Here is a tiny trained network, its code and every weight. The questions are about switching its units off for an input and a target symbol, where a switched-off unit gives its printed mean instead of its output.

import numpy as np


def w(rows, s, z=0):
    codes = np.array(rows[::2]) - 128.0
    scale = np.full(codes.shape[1], s)
    scale[-1] = z or s
    return codes * scale


def f(y):
    return y / 2 * (1 + np.tanh(0.7978845608 * (y + 0.044715 * y**3)))


def softmax(a):
    e = np.exp(a - a.max(-1, keepdims=True))
    return e / e.sum(-1, keepdims=True)


def log_softmax(a):
    a = a - a.max(-1, keepdims=True)
    return a - np.log(np.exp(a).sum(-1, keepdims=True))


def net(x, mask):
    ids = ['αγδεζλμξπσφψω'.index(c) for c in x.split()]
    T = len(ids)
    res = E[ids] + P[:T]
    u = 0
    for l in range(2):
        q, k, v = (res @ M[l].T for M in (Q, K, V))
        z = softmax(np.where(np.tri(T) > 0, q @ k.T / 4**0.5, -1e9)) @ v
        res = res + np.where(mask[u], z, O[l][:, -1]) @ O[l][:, :-1]
        u += 1
        y = f(res @ A[l][:, :-1].T + A[l][:, -1])
        res = res + np.where(mask[u : u + 12], y, B[l][:, -1]) @ B[l][:, :-1]
        u += 12
    return log_softmax(res[-1] @ U[:, :-1].T + U[:, -1])


Q, K, V, O, A, B = {}, {}, {}, {}, {}, {}
E = w([
[28,161,122,162],'α',
[46,132,120,92],'γ',
[91,155,90,68],'δ',
[56,90,149,95],'ε',
[74,164,63,175],'ζ',
[47,113,110,159],'λ',
[122,106,94,56],'μ',
[57,166,72,123],'ξ',
[114,64,121,78],'π',
[98,58,125,122],'σ',
[120,153,7,112],'φ',
[166,186,187,122],'ψ',
[127,86,62,144],'ω',
],0.011)
P = w([
[190,61,78,144],'0',
[23,147,120,153],'1',
[24,121,128,140],'2',
[19,109,134,137],'3',
[16,102,139,137],'4',
[13,93,147,138],'5',
[7,86,148,137],'6',
[9,75,156,135],'7',
[4,74,159,135],'8',
[4,62,166,137],'9',
[2,64,164,140],'10',
],0.0078)
Q[0] = w([
[14,143,133,121],'L0H1',
[86,140,191,146],'L0H1',
[2,137,143,119],'L0H1',
[89,150,162,143],'L0H1',
],0.1)
K[0] = w([
[234,184,157,169],'L0H1',
[169,224,130,66],'L0H1',
[254,191,193,202],'L0H1',
[175,223,121,67],'L0H1',
],0.049)
V[0] = w([
[118,165,149,88],'L0H1',
[118,24,116,242],'L0H1',
[33,101,255,154],'L0H1',
[140,179,132,66],'L0H1',
],0.0089)
O[0] = w([
[107,160,114,75,84],'L0H1',
[194,63,179,254,201],'L0H1',
[179,249,167,47,4],'L0H1',
[91,147,98,82,94],'L0H1',
],0.0096,0.0041)
A[0] = w([
[210,107,83,7,6],'L0N1',
[114,127,174,80,49],'L0N2',
[125,135,147,106,115],'L0N3',
[158,144,85,125,59],'L0N4',
[158,145,100,127,74],'L0N5',
[115,167,166,76,81],'L0N6',
[89,151,130,142,77],'L0N7',
[190,227,55,127,51],'L0N8',
[207,152,86,109,115],'L0N9',
[240,221,101,159,59],'L0N10',
[162,147,105,126,81],'L0N11',
[95,178,147,146,44],'L0N12',
],0.019,0.012)
B[0] = w([
[79,133,251,169,143],'L0N1',
[111,77,124,73,157],'L0N2',
[105,73,142,93,136],'L0N3',
[163,72,36,193,104],'L0N4',
[155,103,54,177,102],'L0N5',
[91,88,158,95,253],'L0N6',
[135,67,124,110,174],'L0N7',
[98,199,118,96,163],'L0N8',
[161,171,117,175,120],'L0N9',
[146,200,94,39,132],'L0N10',
[189,112,43,206,105],'L0N11',
[114,86,114,191,137],'L0N12',
],0.029,0.0037)
Q[1] = w([
[65,117,129,127],'L1H1',
[254,133,93,134],'L1H1',
[163,172,159,126],'L1H1',
[151,148,127,124],'L1H1',
],0.088)
K[1] = w([
[211,125,143,136],'L1H1',
[2,112,72,101],'L1H1',
[70,99,128,127],'L1H1',
[142,81,114,125],'L1H1',
],0.054)
V[1] = w([
[44,202,125,144],'L1H1',
[188,72,215,1],'L1H1',
[54,112,65,108],'L1H1',
[235,110,80,117],'L1H1',
],0.014)
O[1] = w([
[43,253,103,164,1],'L1H1',
[252,103,47,115,52],'L1H1',
[24,143,54,174,187],'L1H1',
[133,101,133,26,51],'L1H1',
],0.012,0.0062)
A[1] = w([
[223,167,113,110,130],'L1N1',
[200,160,37,148,41],'L1N2',
[214,217,93,198,160],'L1N3',
[214,136,86,168,31],'L1N4',
[147,154,175,197,96],'L1N5',
[97,143,95,76,66],'L1N6',
[93,95,103,97,113],'L1N7',
[146,120,111,73,125],'L1N8',
[173,141,24,158,204],'L1N9',
[217,188,188,167,91],'L1N10',
[131,199,63,201,125],'L1N11',
[142,129,3,155,9],'L1N12',
],0.015,0.011)
B[1] = w([
[58,110,178,109,151],'L1N1',
[151,99,162,252,136],'L1N2',
[20,211,102,99,139],'L1N3',
[45,103,189,105,147],'L1N4',
[123,150,231,131,183],'L1N5',
[167,115,155,82,183],'L1N6',
[163,150,87,181,251],'L1N7',
[90,157,128,134,171],'L1N8',
[67,105,27,85,194],'L1N9',
[216,139,98,86,157],'L1N10',
[232,164,109,199,196],'L1N11',
[183,113,150,25,189],'L1N12',
],0.024,0.017)
U = w([
[167,163,135,139,46],'α',
[134,133,84,163,255],'γ',
[208,96,84,154,130],'δ',
[106,116,100,129,161],'ε',
[128,97,161,188,131],'ζ',
[223,80,151,137,104],'λ',
[141,61,76,118,129],'μ',
[188,101,112,209,124],'ξ',
[110,39,98,162,65],'π',
[157,55,133,105,106],'σ',
[120,63,71,222,123],'φ',
[165,128,117,85,147],'ψ',
[192,2,112,190,172],'ω',
],0.0058,0.0085)

Each question gives the input, a string of symbols that net reads in full, and the target symbol t.
The units are the heads (4 rows each of Q, K, V and O) and the neurons (one row each of A and B). Each row of codes is followed by its name. A weight is (code - 128) times the scale printed after its matrix; where a second scale follows, it is the last column's (O, A, B and U).
mask holds one flag per unit, layer by layer, with each layer's heads first. A switched-off unit (its flag False) gives its mean, the last column of its rows in O or B, instead of its output. The means were averaged over made-up inputs and are rounded, as every weight is.
A unit's drop is (log p(t) with every unit on - log p(t) with that unit switched off) / (log p(t) with every unit on - log p(t) with every unit switched off).
The circuit of an input: a set's keep is (log p(t) with only the set's units on - log p(t) with every unit switched off) / (log p(t) with every unit on - log p(t) with every unit switched off). Starting from the 12 units with the biggest drops (on a tie, the unit counted first), units are removed one at a time, each time the one whose removal leaves the highest keep (on an exact tie, the one counted first), for as long as the keep stays at least 0.8.
circuit, biggest first: the units of the circuit, biggest drop first
most important unit: the unit with the biggest drop
k most important neurons: the k neurons with the biggest drops, biggest first
k most important neurons of layer l: the k neurons of layer l with the biggest drops, biggest first
drop of u: that unit's drop, to one decimal
input ε ζ μ ζ ω, target ε: circuit, biggest first	[L1H1 L0H1 L1N3 L1N4]
input δ ζ ζ ζ λ ζ ζ ψ, target ψ: 3 most important neurons	[L1N6 L0N10 L0N8]
input σ δ δ σ φ ζ λ, target σ: most important unit	L1H1
input σ σ ζ μ ζ γ ζ δ π ε, target σ: circuit, biggest first	[L1H1 L0H1 L1N4 L1N1]
input ξ α ζ μ, target ξ: 3 most important neurons	[L1N11 L0N7 L0N6]
input φ λ λ ψ ζ ε π α, target φ: 2 most important neurons	[L1N7 L0N12]
input ξ ω ω ξ ω ω ζ ξ ζ λ ω, target ξ: 2 most important neurons of layer 0	[L0N7 L0N6]
input ω π ζ ζ λ σ, target ω: circuit, biggest first	[L1H1 L0H1]
input λ ω ζ ζ ζ ζ ω λ ω, target λ: 4 most important neurons	[L1N10 L0N6 L0N7 L1N5]
input δ λ ζ ε ε ζ σ ζ ω, target δ: 3 most important neurons	[L1N11 L1N12 L0N7]
input γ λ δ ω ω ζ, target γ: 2 most important neurons of layer 1	[L1N3 L1N11]
input ξ ζ δ δ ζ ω ζ ζ ζ ζ, target ξ: circuit, biggest first	[L1H1 L1N11 L0N7]
input π δ ω ω, target π: 2 most important neurons of layer 1	[L1N4 L1N9]
input ζ ω λ ω ζ ω α ζ ε φ, target ζ: most important neuron	[L0N7]
input ζ ω ζ ζ π ε ζ ζ ψ, target ψ: circuit, biggest first	[L0H1 L0N10]
input ω γ ζ ξ, target ω: circuit, biggest first	[L0H1 L1H1]
input δ δ ζ γ μ λ, target δ: 3 most important neurons	[L1N11 L1N12 L0N11]
input σ δ ζ γ ζ ζ, target σ: 4 most important neurons	[L0N6 L1N4 L1N1 L1N10]
input α π ω ζ, target α: 3 most important neurons of layer 1	[L1N3 L1N5 L1N10]
input λ ω ζ α σ ξ ζ α, target λ: most important unit	L0H1
input δ ω δ φ δ δ μ δ, target δ: 2 most important neurons of layer 1	[L1N11 L1N12]
input μ ζ ζ ζ σ ζ ζ, target μ: 3 most important neurons	[L1N9 L1N12 L0N1]
input ζ ζ ξ α, target ζ: 2 most important neurons	[L1N5 L0N7]
input ξ ω ζ π, target ξ: 2 most important neurons of layer 0	[L0N7 L0N6]
input ζ δ λ σ ζ δ, target ζ: 2 most important neurons	[L0N7 L1N5]
input σ σ λ ζ, target σ: drop of L1N3	0.0
input π μ γ ω ζ ω ζ ω ζ λ λ, target π: drop of L0N4	0.1
